[[146 133 134 128 153]
 [122 124 145 131 104]
 [141 148 133 130 136]]	128

[[145 136 146 152 158 144 155]
 [137 132 141 138 102 120 120]]	144

[151 155 138 115]	138

[[132 127 139 147 150 131]
 [113 147 122 101 101 142]]	150

[ 99 151 140 118]	140

[121 119 141 150 123 124 136]	124

[128 134 131 124 153 128 132]	128

[[123 146  99 149 116]
 [145 139 153 131 140]]	149
---
[[141 148 125 145]
 [119 126 143 108]
 [112 111 101 103]] out 143

[138 137 119 100] out 119

[[121 131 154 139 122 123]
 [130 105 117 150 121 119]] out 139

[120 155 150 114 116 133 120] out 133

[[124 104 140 141 111]
 [125 105 143 144 111]] out 141

[107 105 136 138] out 107

[130 134 140 121 102] out 130
---
[118 139 125 155 146] Answer: 146, 118

[100 141 146 141 135 143 141] Answer: 141, 100

[[123 119 121 121 114]
 [106 124 119 108 123]
 [114 123 120 115 121]] Answer: 114, 114

[119 132 153 143 124 130] Answer: 130, 119

[121 138 116 152] Answer: 152, 121

[135 121 144 104 125] Answer: 125, 135

[137 151 127 135 141 125] Answer: 125, 137

[144 136 106 147 137 126] Answer: 126, 144

[132 115 105 134 145] Answer: 145, 132

[157 150 149 108] Answer: 108, 157
---
[[117 140 112 103 131 127]
 [107 142 110 113 141 122]
 [112 146 112 117 148 116]] => 112

[[125 137 138 131 115 113 141]
 [124 145 142 102 146 139 135]
 [125 135 135 150 138 123 156]] => 135

[[126 137 152 127 103 131 130]
 [138 114 131 134 121 131 132]
 [127 146 143 117 127 135 117]] => 143

[[147 129 119 151 130]
 [125 133 109 119 136]
 [106 153 147 147 129]] => 147

[[151 117 132 140 144]
 [113 136 120 109 112]
 [147 116 107 134 128]] => 107

[[113 136 144 117]
 [151 144 119 133]
 [130 143 144 115]] => 144
---
[122 151 119 154] value 154, 151

[154 136 144 132 136 117] value 154, 144

[128 135 111 152 149 128 100] value 152, 149

[111 114 151 144 118 141 133] value 151, 144

[[152 115 118 128]
 [141 111 138 143]] value 152, 143

[101 128 116 145 119 156 120] value 156, 145

[[131 135 108 127 154]
 [124 130 131 121 120]
 [130 129 114 129 145]] value 154, 145
---
[[132 116 118 142 145 145 141]
 [134 126 112 118 127 111 153]]	153

[[136 132 140 107 148]
 [137 135 122 119 138]
 [133 110 147 101 145]]	138

[[119 130 113 133 128]
 [138 105 110 127 149]
 [132 131 125 142 114]]	149

[[134 115 117 150]
 [135 133 133 125]
 [130 121 123 134]]	125

[[108 151 150 116 151 131 117]
 [108  99 150 116 148 156 115]]	115

[[138 135 110 126]
 [138 112 129 129]
 [134 150 131 111]]	129
---
[135 109 103 105 102] ⇒ 109

[[132 110 145 124]
 [134 143 126 154]] ⇒ 134

[[121 135 135 144 146 117]
 [145 131 149 119 133 123]
 [139 134 150 129 141 118]] ⇒ 150

[[143 138 138 149 131]
 [124 151 121 136 144]] ⇒ 151

[[105 147 151 105 122 123 135]
 [120  99 120 113 153 123 108]
 [131 114 148 144 101 145 138]] ⇒ 144

[118 153 119 150] ⇒ 118

[[111 135 138 141]
 [156 101 111  98]] ⇒ 156

[[131 118 119 113 116 151]
 [138 115 158 127 136 121]
 [134 142 133 129 123 141]] ⇒ 133
---
[[126 124 145 134 150]
 [124 126 125 124 125]
 [128 126 128 124 128]] ==> 125

[[141 104 123 107]
 [120 119 115 148]
 [150 147 125 115]] ==> 119

[[144 128 128 146]
 [151 136 128 133]
 [131 128 137 150]] ==> 136

[[126 111 135 129]
 [123 119 134 135]
 [109 154 141 145]] ==> 119

[[129 123 128 134 131 127]
 [123 121 133 129 136 104]
 [131 115 129 129 120 123]] ==> 129

[[146 154 147 101]
 [153 138 128 100]
 [100 156 154 101]] ==> 138

[[140 135 129 103]
 [136 127 133 116]
 [108 135 127 145]] ==> 127

[[151 110 120 125 151]
 [106 145 144 132 108]
 [114 147 137 147 141]] ==> 144

[[125 143  99 130 128 123]
 [146 152 144 114 144 110]
 [107 134 123 135 142 138]] ==> 114
---
[[144 129 136 140 132 142 129 127]
 [107 116 126 122 139 143 101 132]
 [106 122 127 122 135 128 117 125]
 [125 128 117 117 120 117 127 135]
 [101 126 127 120 134 118 126 121]
 [151 135 127 132 118 122 143 131]] | 122

[[126 129 130 127 125 128 100 127 128 125 132 128 128 131]
 [128 129 130 128 126 127 135 129 128 126 129 129 127 132]
 [132 143 124 137 124 128 120 129 120 128 120 131 119 129]
 [121 121 151 108 115 126 132 115 114 142 119 157 123 116]
 [130 128 123 124 121 124 116 124 130 127 123 134 131 121]] | 134

[[131 127 120 131 119 152 112 105 126 150 145]
 [115 153 121 113 122 145 108 114 131 107 142]
 [121 132 114 122 126 113 129 142 136 143 150]
 [119 144 107 119 119 116 111 141 130 116 112]
 [145 114 127 141 132 140 147 115 126 137 143]
 [109 147 126 109 130 155 116 103 131 118 115]
 [112 141 128 116 134 139 103 120 131 128 139]
 [125 126 133 125 128 125 129 130 133 139 141]] | 133

[[125 126 128 131 129 126 126 127]
 [119 124 128 135 130 122 121 124]
 [142 136 127 116 126 137 137 134]
 [142 136 126 118 125 132 140 133]
 [141 137 127 116 126 136 137 134]
 [144 136 127 112 124 140 141 136]
 [113 120 129 141 131 119 117 122]
 [134 132 128 124 127 130 131 130]
 [149 138 126 105 125 144 145 137]
 [119 124 128 135 130 122 121 124]
 [119 124 128 135 130 122 122 124]] | 122

[[157 150 127 127 128 146 147 132 127 130]
 [133 125 127 140 134 121 121 138 120 138]
 [136 122 127 138 136 119 121 132 116 138]
 [132 114 131 119 138 120 134 135 128 121]
 [129 113 130 120 140 120 134 133 130 122]] | 133

[[135 138 128 135 125 126 139 123 132 136 126 123 131]
 [119 128 137 122 130 124 125 139 126 124 133 130 128]
 [127 127 126 127 129 129 126 126 130 132 126 129 124]
 [127 128 127 127 128 129 126 124 131 130 127 127 127]
 [129 129 126 125 128 127 125 125 130 130 127 125 127]
 [132 135 132 133 126 125 135 126 130 133 127 124 130]
 [120 122 123 134 129 132 127 127 127 139 122 139 112]
 [124 125 126 130 128 131 126 125 128 135 125 131 119]
 [115 120 123 135 127 134 127 127 126 143 119 142 106]
 [131 130 126 125 127 125 126 125 133 127 129 124 131]] | 129

[[132 126 120 134 141 132 136 148 118 133 136]
 [130 130 128 134 129 125 124 118 133 125 127]
 [138 113 118 149 146 120 140 121 132 125 136]
 [137 154 125 151 141 133 109 127 130 130 131]
 [131 117 120 132 139 128 141 142 121 131 135]] | 121

[[126 122 134 126 153 126 107 131 114 121 124 119 125]
 [118 128 125 132 120 124 121 115 143 122 117 135 125]
 [124 123 130 130 149 123 109 135 117 121 123 127 120]
 [120 127 116 134 111 119 121 108 156 133 112 137 117]
 [127 125 130 130 144 121 110 132 118 118 124 131 119]
 [118 130 133 133 129 137 118 109 134 127 112 120 136]
 [123 127 130 130 133 134 119 108 132 126 115 113 135]
 [119 128 127 132 122 128 121 112 140 124 117 131 129]] | 117
---
Q: [149 123 109 106 155 154]
A: 154
Q: [122 140 131 155 134 152 112]
A: 112
Q: [130 135 124 138  99]
A: 99
Q: [118 128 133 123 103 132]
A: 132
Q: [119 153 101 140]
A: 140
Q: [147 113 119 118 140 142 100]
A: 100
Q: [102 149 110 116 150 123]
A: 123
---
[[126 111 106 146 108]
 [141 141 105 126 131]
 [129 141 128 116 120]] | 105, 146

[105 147 103 100 143] | 103, 147

[121 115 125 138 104] | 125, 138

[129 132 149 135 118 132 137] | 135, 149

[106  99 121 145 119] | 121, 145

[153 130 119 157 128] | 119, 157

[158 122 154 116 153 102 149] | 116, 158
---
[[140  99 128 128]
 [139 100 124 125]
 [140  98 129 128]] value 128

[[131 137 135 106 130 126 115]
 [132 136 136 103 130 129 119]
 [127 131 136 118 141 128 114]] value 135

[[137 123 120 131 127 133]
 [120 137 126 122 111 105]
 [131 132 126 116 139 121]] value 120

[[124 124 124 127 148]
 [135 123 137 138 106]
 [131 141 123  98 131]] value 124

[[147 126 132 121 123]
 [121 101 121 147 139]
 [150 122 100 122 132]] value 132

[[147 143 128 116 120]
 [124 128 128 134 125]
 [141 121 144 134 106]] value 128
---
[[133 107 143 117 137]
 [124 141 120 135 143]
 [124 131 127 122 134]]: 127

[[109 129 150 133]
 [128 125 137 127]
 [112 124 139 132]]: 139

[[145 105 103 155]
 [121 118 155 153]
 [128 133 131 117]]: 131

[[124 137 136 138 119 155 140]
 [130 132 122 109 140 132 137]
 [123 146 128 126 137 153 125]]: 128

[[112 131 137 114]
 [142 105 117 135]
 [128 112 118 128]]: 118

[[124 145 121 110 141 153]
 [141 121 128 120 123 126]
 [154 116 127 108 120 129]]: 127

[[144 112 111 146 143]
 [108 148 118 109 107]
 [144 111 143 140 145]]: 143

[[116 127 130 133 157 121 121]
 [127 131 129 118 129 123 125]
 [125 136 122 126 134 118 113]]: 122
